Below are the code and all the weights of a small trained network. Each question names an input and a class and asks about switching units off, where a switched-off unit gives its printed mean instead of its output.

import numpy as np


def w(rows, s, z=0):
    codes = np.array(rows[::2]) - 128.0
    scale = np.full(codes.shape[1], s)
    scale[-1] = z or s
    return codes * scale


def f(y):
    return np.maximum(y, 0)


def log_softmax(a):
    a = a - a.max(-1, keepdims=True)
    return a - np.log(np.exp(a).sum(-1, keepdims=True))


def net(x, mask):
    res = np.array(x, float).reshape(1, 6) / 4 @ E
    y = f(res @ A[0][:, :-1].T + A[0][:, -1])
    res = res + np.where(mask, y, B[0][:, -1]) @ B[0][:, :-1]
    return log_softmax(res[-1] @ U[:, :-1].T + U[:, -1])


A, B = {}, {}
E = w([
[225,241,74,189,69,128,59,220],'x0',
[122,56,81,75,112,192,182,215],'x1',
[138,143,68,31,89,114,129,86],'x2',
[46,114,66,208,101,157,130,94],'x3',
[196,152,93,154,189,122,236,103],'x4',
[139,159,180,149,33,255,193,80],'x5',
],0.0083)
A[0] = w([
[130,129,101,104,193,70,101,142,136],'neuron 0',
[124,72,89,120,200,110,110,212,31],'neuron 1',
[128,103,214,195,159,110,178,187,122],'neuron 2',
[90,95,184,124,112,151,69,136,105],'neuron 3',
[145,183,74,167,77,85,147,208,41],'neuron 4',
[155,180,59,130,117,180,91,168,98],'neuron 5',
[71,123,163,59,47,118,31,120,204],'neuron 6',
[48,133,15,190,87,113,119,56,209],'neuron 7',
[110,134,183,125,197,126,170,69,86],'neuron 8',
[12,115,184,88,156,107,138,111,9],'neuron 9',
[99,186,189,129,119,207,166,117,5],'neuron 10',
[144,211,67,165,135,129,135,169,41],'neuron 11',
[190,161,204,10,108,88,112,110,202],'neuron 12',
[47,102,110,74,158,141,185,55,135],'neuron 13',
[135,92,160,127,101,227,178,175,36],'neuron 14',
[85,120,66,76,136,192,164,191,176],'neuron 15',
[153,132,226,152,75,118,140,74,93],'neuron 16',
[154,52,92,103,139,188,158,216,73],'neuron 17',
[172,193,77,142,177,98,247,73,157],'neuron 18',
[115,196,186,182,156,62,84,35,151],'neuron 19',
[125,98,89,101,201,100,103,141,153],'neuron 20',
[118,99,80,157,159,19,145,175,56],'neuron 21',
[102,86,85,164,166,76,90,129,77],'neuron 22',
[180,133,186,139,97,212,148,95,41],'neuron 23',
[125,161,131,149,207,104,79,83,69],'neuron 24',
[163,129,126,132,123,254,125,92,1],'neuron 25',
[120,65,202,199,144,154,70,161,187],'neuron 26',
[46,64,165,95,198,119,191,103,26],'neuron 27',
[119,120,115,128,225,139,222,82,72],'neuron 28',
[132,32,100,146,126,129,164,249,119],'neuron 29',
],0.0089,0.004)
B[0] = w([
[100,105,176,67,81,197,173,89,197],'neuron 0',
[18,143,173,35,53,110,150,56,184],'neuron 1',
[171,26,51,112,196,242,146,186,195],'neuron 2',
[135,81,88,193,87,52,169,208,177],'neuron 3',
[205,125,228,120,63,126,48,168,202],'neuron 4',
[165,130,203,136,149,136,72,147,204],'neuron 5',
[153,65,59,188,125,54,247,193,242],'neuron 6',
[209,90,144,60,238,234,191,88,247],'neuron 7',
[137,129,109,171,129,110,62,151,209],'neuron 8',
[185,105,216,212,65,98,57,134,196],'neuron 9',
[77,160,169,43,30,141,170,102,191],'neuron 10',
[167,93,191,149,88,108,48,179,193],'neuron 11',
[203,110,93,143,203,215,148,92,243],'neuron 12',
[178,100,170,138,151,145,24,192,248],'neuron 13',
[107,169,131,87,67,105,151,63,202],'neuron 14',
[127,154,70,177,221,101,127,59,216],'neuron 15',
[65,178,130,103,128,139,156,71,201],'neuron 16',
[131,243,29,224,168,53,77,57,202],'neuron 17',
[139,64,39,157,116,54,217,218,254],'neuron 18',
[72,192,55,169,172,90,115,46,250],'neuron 19',
[91,115,142,67,116,162,169,154,194],'neuron 20',
[67,127,142,44,55,150,167,183,191],'neuron 21',
[79,151,191,51,78,178,200,135,179],'neuron 22',
[27,134,144,49,74,164,175,106,206],'neuron 23',
[59,211,100,96,118,123,139,47,181],'neuron 24',
[75,147,181,71,53,141,165,137,190],'neuron 25',
[175,79,57,143,189,202,175,158,200],'neuron 26',
[161,158,187,136,105,121,2,118,236],'neuron 27',
[135,61,186,185,99,64,98,190,224],'neuron 28',
[96,194,51,125,195,106,83,32,205],'neuron 29',
],0.0065,0.0094)
U = w([
[3,184,194,4,29,121,192,114,23],'0',
[175,155,220,181,37,81,20,180,2],'1',
[72,254,61,166,159,70,128,18,120],'2',
[136,54,45,171,60,49,244,234,118],'3',
[208,110,133,67,222,240,193,104,215],'4',
[174,89,73,83,173,223,180,149,243],'5',
],0.0072,0.0037)

Each question gives the input, the list of numbers given to net, and the class t.
The units are the neurons (one row each of A and B). Each row of codes is followed by its name. A weight is (code - 128) times the scale printed after its matrix; where a second scale follows, it is the last column's (A, B and U).
mask holds one flag per neuron, in row order. A switched-off neuron (its flag False) gives its mean, the last column of its row in B, instead of its output. The means were averaged over made-up inputs and are rounded, as every weight is.
A unit's drop is (log p(t) with every unit on - log p(t) with that unit switched off) / (log p(t) with every unit on - log p(t) with every unit switched off).
The circuit of an input: a set's keep is (log p(t) with only the set's units on - log p(t) with every unit switched off) / (log p(t) with every unit on - log p(t) with every unit switched off). Starting from the 12 units with the biggest drops (on a tie, the unit counted first), units are removed one at a time, each time the one whose removal leaves the highest keep (on an exact tie, the one counted first), for as long as the keep stays at least 0.8.
units of the circuit, in order: the units of the circuit, biggest drop first
most important unit: the unit with the biggest drop
k most important neurons: the k neurons with the biggest drops, biggest first
drop when u is switched off: that unit's drop, to one decimal
input [-5,-7,-1,-2,-8,5], class 3: units of the circuit, in order	[neuron 6]
input [-8,0,-5,5,1,0], class 1: 2 most important neurons	[neuron 27; neuron 9]
input [6,-8,3,1,6,-8], class 0: units of the circuit, in order	[neuron 21; neuron 0]
input [8,8,-6,7,-5,-5], class 1: 3 most important neurons	[neuron 4; neuron 11; neuron 5]
input [7,-7,-3,8,8,-4], class 3: 3 most important neurons	[neuron 18; neuron 11; neuron 27]
input [-7,5,-4,4,6,2], class 1: units of the circuit, in order	[neuron 27; neuron 28]
input [-2,-6,-3,-5,0,-2], class 2: 3 most important neurons	[neuron 19; neuron 7; neuron 24]
input [0,2,2,-5,4,6], class 0: units of the circuit, in order	[neuron 23; neuron 7]
input [-8,1,-7,-8,5,8], class 0: 2 most important neurons	[neuron 23; neuron 10]
input [5,-4,8,-1,-6,-3], class 5: units of the circuit, in order	[neuron 12; neuron 18; neuron 6]
input [6,2,-7,7,-6,-5], class 4: 3 most important neurons	[neuron 7; neuron 26; neuron 18]
input [7,-1,-5,8,-5,4], class 4: 2 most important neurons	[neuron 7; neuron 26]
input [4,6,6,8,-2,0], class 4: 2 most important neurons	[neuron 7; neuron 19]
input [-3,3,-1,6,-1,-7], class 0: most important unit	neuron 1
input [-6,4,8,-8,8,-2], class 3: 3 most important neurons	[neuron 18; neuron 28; neuron 7]
input [-2,-4,8,6,-2,-1], class 5: 3 most important neurons	[neuron 7; neuron 6; neuron 12]
input [2,8,-8,-5,-8,-6], class 2: 2 most important neurons	[neuron 29; neuron 17]
input [-1,-6,-1,3,-6,-6], class 0: 2 most important neurons	[neuron 22; neuron 18]
input [-3,-4,7,5,8,-1], class 3: 3 most important neurons	[neuron 18; neuron 28; neuron 12]
input [5,-5,5,7,-4,4], class 4: units of the circuit, in order	[neuron 7]
input [-4,0,-3,-3,-6,-7], class 0: drop when neuron 1 is switched off	0.6
input [-6,-6,8,6,1,6], class 5: drop when neuron 27 is switched off	-0.1
input [5,8,3,4,-2,-4], class 2: drop when neuron 8 is switched off	0.0
